Here is a tiny trained network, its code and every weight. The questions are about switching its units off for an input and a target symbol, where a switched-off unit gives its printed mean instead of its output.

import numpy as np


def w(rows, s, z=0):
    codes = np.array(rows[::2]) - 128.0
    scale = np.full(codes.shape[1], s)
    scale[-1] = z or s
    return codes * scale


def f(y):
    return y / 2 * (1 + np.tanh(0.7978845608 * (y + 0.044715 * y**3)))


def softmax(a):
    e = np.exp(a - a.max(-1, keepdims=True))
    return e / e.sum(-1, keepdims=True)


def log_softmax(a):
    a = a - a.max(-1, keepdims=True)
    return a - np.log(np.exp(a).sum(-1, keepdims=True))


def net(x, mask):
    ids = ['γδεζθλξσψ'.index(c) for c in x.split()]
    T = len(ids)
    res = E[ids] + P[:T]
    q, k, v = (res @ M[0].T for M in (Q, K, V))
    z = softmax(np.where(np.tri(T) > 0, q @ k.T / 3**0.5, -1e9)) @ v
    res = res + np.where(mask[0], z, O[0][:, -1]) @ O[0][:, :-1]
    y = f(res @ A[0][:, :-1].T + A[0][:, -1])
    res = res + np.where(mask[1:13], y, B[0][:, -1]) @ B[0][:, :-1]
    return log_softmax(res[-1] @ U[:, :-1].T + U[:, -1])


Q, K, V, O, A, B = {}, {}, {}, {}, {}, {}
E = w([
[27,171,125,107,140,65,111,121,139,69,107,128],'γ',
[106,124,206,72,181,55,149,185,151,52,132,171],'δ',
[95,104,55,77,129,145,119,57,185,131,114,139],'ε',
[200,151,166,65,79,101,142,131,136,130,89,214],'ζ',
[101,178,101,110,147,179,127,78,94,70,69,114],'θ',
[28,85,117,106,89,183,113,48,131,101,68,121],'λ',
[128,157,107,126,123,193,83,72,90,235,175,187],'ξ',
[90,131,159,130,35,135,179,77,79,175,137,104],'σ',
[110,75,97,86,172,117,1,158,51,174,77,108],'ψ',
],0.018)
P = w([
[95,213,213,150,69,93,32,97,244,145,75,197],'0',
[107,192,195,62,154,120,149,199,223,199,83,87],'1',
[133,216,184,92,136,94,157,134,159,124,128,180],'2',
[208,159,248,125,75,76,139,72,100,118,117,94],'3',
[163,136,185,29,158,131,148,152,103,134,154,123],'4',
[150,105,140,1,170,150,170,179,95,146,168,107],'5',
[199,78,176,137,78,115,143,53,37,81,182,68],'6',
[155,77,121,88,138,141,126,112,70,27,218,77],'7',
[152,81,59,83,42,197,153,87,84,51,220,126],'8',
],0.0073)
Q[0] = w([
[135,119,173,149,130,108,112,103,100,127,98,106],'h1',
[108,113,164,50,128,148,155,74,96,79,91,156],'h1',
[133,139,99,254,154,138,121,162,171,132,86,121],'h1',
],0.0098)
K[0] = w([
[90,96,115,69,195,160,147,184,136,211,174,100],'h1',
[131,57,92,120,137,158,165,101,2,137,234,129],'h1',
[87,194,202,140,117,130,123,140,231,193,54,189],'h1',
],0.0065)
V[0] = w([
[121,89,212,97,159,114,168,88,193,122,59,183],'h1',
[175,127,130,151,212,143,75,184,88,75,34,149],'h1',
[56,125,125,113,90,165,155,90,107,44,2,68],'h1',
],0.0067)
O[0] = w([
[149,58,91,137,81,195,163,176,149,135,109,74,255],'h1',
[108,139,74,150,97,114,108,167,70,158,116,207,35],'h1',
[124,84,101,149,127,131,246,104,80,159,113,251,219],'h1',
],0.011,0.0036)
A[0] = w([
[157,121,118,124,144,255,133,113,65,160,144,130,219],'n1',
[39,158,205,125,140,117,149,156,147,107,120,158,159],'n2',
[126,135,147,179,122,172,150,118,137,147,96,126,77],'n3',
[160,182,135,124,146,233,99,117,94,101,51,86,167],'n4',
[172,124,80,76,78,147,134,127,179,184,124,153,182],'n5',
[87,121,148,126,32,143,160,158,132,96,76,126,202],'n6',
[153,171,146,100,118,157,196,100,129,123,212,96,92],'n7',
[143,67,83,95,101,157,131,68,106,115,144,109,138],'n8',
[102,113,172,91,68,160,163,164,151,93,102,87,164],'n9',
[214,74,31,117,203,181,45,102,125,143,86,147,254],'n10',
[137,97,120,142,97,185,192,127,114,71,88,160,133],'n11',
[163,27,158,211,144,220,164,184,107,164,160,193,159],'n12',
],0.0075,0.0021)
B[0] = w([
[40,205,146,112,108,109,123,127,192,6,149,135,177],'n1',
[120,191,109,74,15,204,194,106,78,159,111,85,210],'n2',
[90,139,171,208,200,175,83,77,136,87,184,188,135],'n3',
[129,152,75,237,242,66,140,191,143,151,128,100,142],'n4',
[205,229,173,101,132,155,131,79,96,124,164,156,170],'n5',
[99,33,103,180,107,56,85,90,45,209,176,160,221],'n6',
[101,18,136,205,152,124,197,140,133,52,61,183,206],'n7',
[157,195,75,128,66,94,96,165,189,2,148,170,178],'n8',
[145,104,85,37,180,219,111,175,175,98,213,98,254],'n9',
[177,138,202,167,60,101,234,125,148,119,16,45,168],'n10',
[139,125,45,148,174,135,174,197,128,174,141,165,217],'n11',
[78,211,135,207,232,40,19,127,157,57,122,81,175],'n12',
],0.0055,0.0087)
U = w([
[80,69,221,146,141,184,150,58,108,192,131,135,17],'γ',
[56,28,101,155,149,142,11,173,152,151,210,159,100],'δ',
[236,112,114,135,127,131,104,131,143,170,188,149,125],'ε',
[176,110,119,161,39,136,121,254,114,115,224,112,180],'ζ',
[103,144,143,179,140,53,139,163,96,173,97,140,87],'θ',
[130,124,73,188,233,74,130,135,130,165,184,129,12],'λ',
[101,211,197,150,141,160,53,105,155,128,197,90,143],'ξ',
[139,97,168,144,169,148,188,43,199,154,127,113,197],'σ',
[75,183,97,65,65,81,130,70,35,210,122,75,253],'ψ',
],0.0054,0.0015)

Each question gives the input, a string of symbols that net reads in full, and the target symbol t.
The units are the heads (3 rows each of Q, K, V and O) and the neurons (one row each of A and B). Each row of codes is followed by its name. A weight is (code - 128) times the scale printed after its matrix; where a second scale follows, it is the last column's (O, A, B and U).
mask holds one flag per unit, heads first, then neurons. A switched-off unit (its flag False) gives its mean, the last column of its rows in O or B, instead of its output. The means were averaged over made-up inputs and are rounded, as every weight is.
A unit's drop is (log p(t) with every unit on - log p(t) with that unit switched off) / (log p(t) with every unit on - log p(t) with every unit switched off).
The circuit of an input: a set's keep is (log p(t) with only the set's units on - log p(t) with every unit switched off) / (log p(t) with every unit on - log p(t) with every unit switched off). Starting from the 12 units with the biggest drops (on a tie, the unit counted first), units are removed one at a time, each time the one whose removal leaves the highest keep (on an exact tie, the one counted first), for as long as the keep stays at least 0.8.
circuit, biggest first: the units of the circuit, biggest drop first
most important unit: the unit with the biggest drop
k most important neurons: the k neurons with the biggest drops, biggest first
drop when u is switched off: that unit's drop, to one decimal
input ψ σ ζ θ, target λ: circuit, biggest first	[n4]
input ξ ξ γ σ δ ζ, target σ: 2 most important neurons	[n7; n6]
input δ δ θ ξ σ, target σ: circuit, biggest first	[h1; n7]
input σ δ θ ε δ δ ξ δ ζ, target ξ: 2 most important neurons	[n11; n6]
input θ ψ δ δ σ δ σ σ ξ, target ξ: circuit, biggest first	[n1; n12]
input δ λ σ γ σ ξ δ γ, target ξ: 2 most important neurons	[n6; n11]
input ζ σ ε ζ ψ, target θ: circuit, biggest first	[n10; h1]
input σ ζ γ ζ ε λ δ θ δ, target λ: circuit, biggest first	[h1; n12]
input θ δ δ ψ σ σ σ ε, target σ: circuit, biggest first	[h1; n6]
input δ λ θ, target λ: 2 most important neurons	[n11; n12]
input δ ζ ξ δ δ, target ξ: 3 most important neurons	[n11; n6; n7]
input ψ δ δ δ δ θ, target θ: 2 most important neurons	[n9; n10]
input δ σ σ ξ ψ, target ψ: 2 most important neurons	[n10; n7]
input ψ δ δ ζ δ δ ψ ψ δ, target ψ: most important unit	h1
input δ σ σ σ σ σ σ δ ξ, target σ: 2 most important neurons	[n7; n10]
input σ ψ δ, target ψ: 2 most important neurons	[n2; n7]
input δ δ γ δ ψ ε, target ψ: drop when h1 is switched off	1.1
input δ θ θ, target θ: drop when n9 is switched off	0.3
input σ σ σ σ δ θ λ, target δ: drop when n8 is switched off	0.2
input θ σ δ δ δ σ δ ξ, target ξ: most important unit	n1
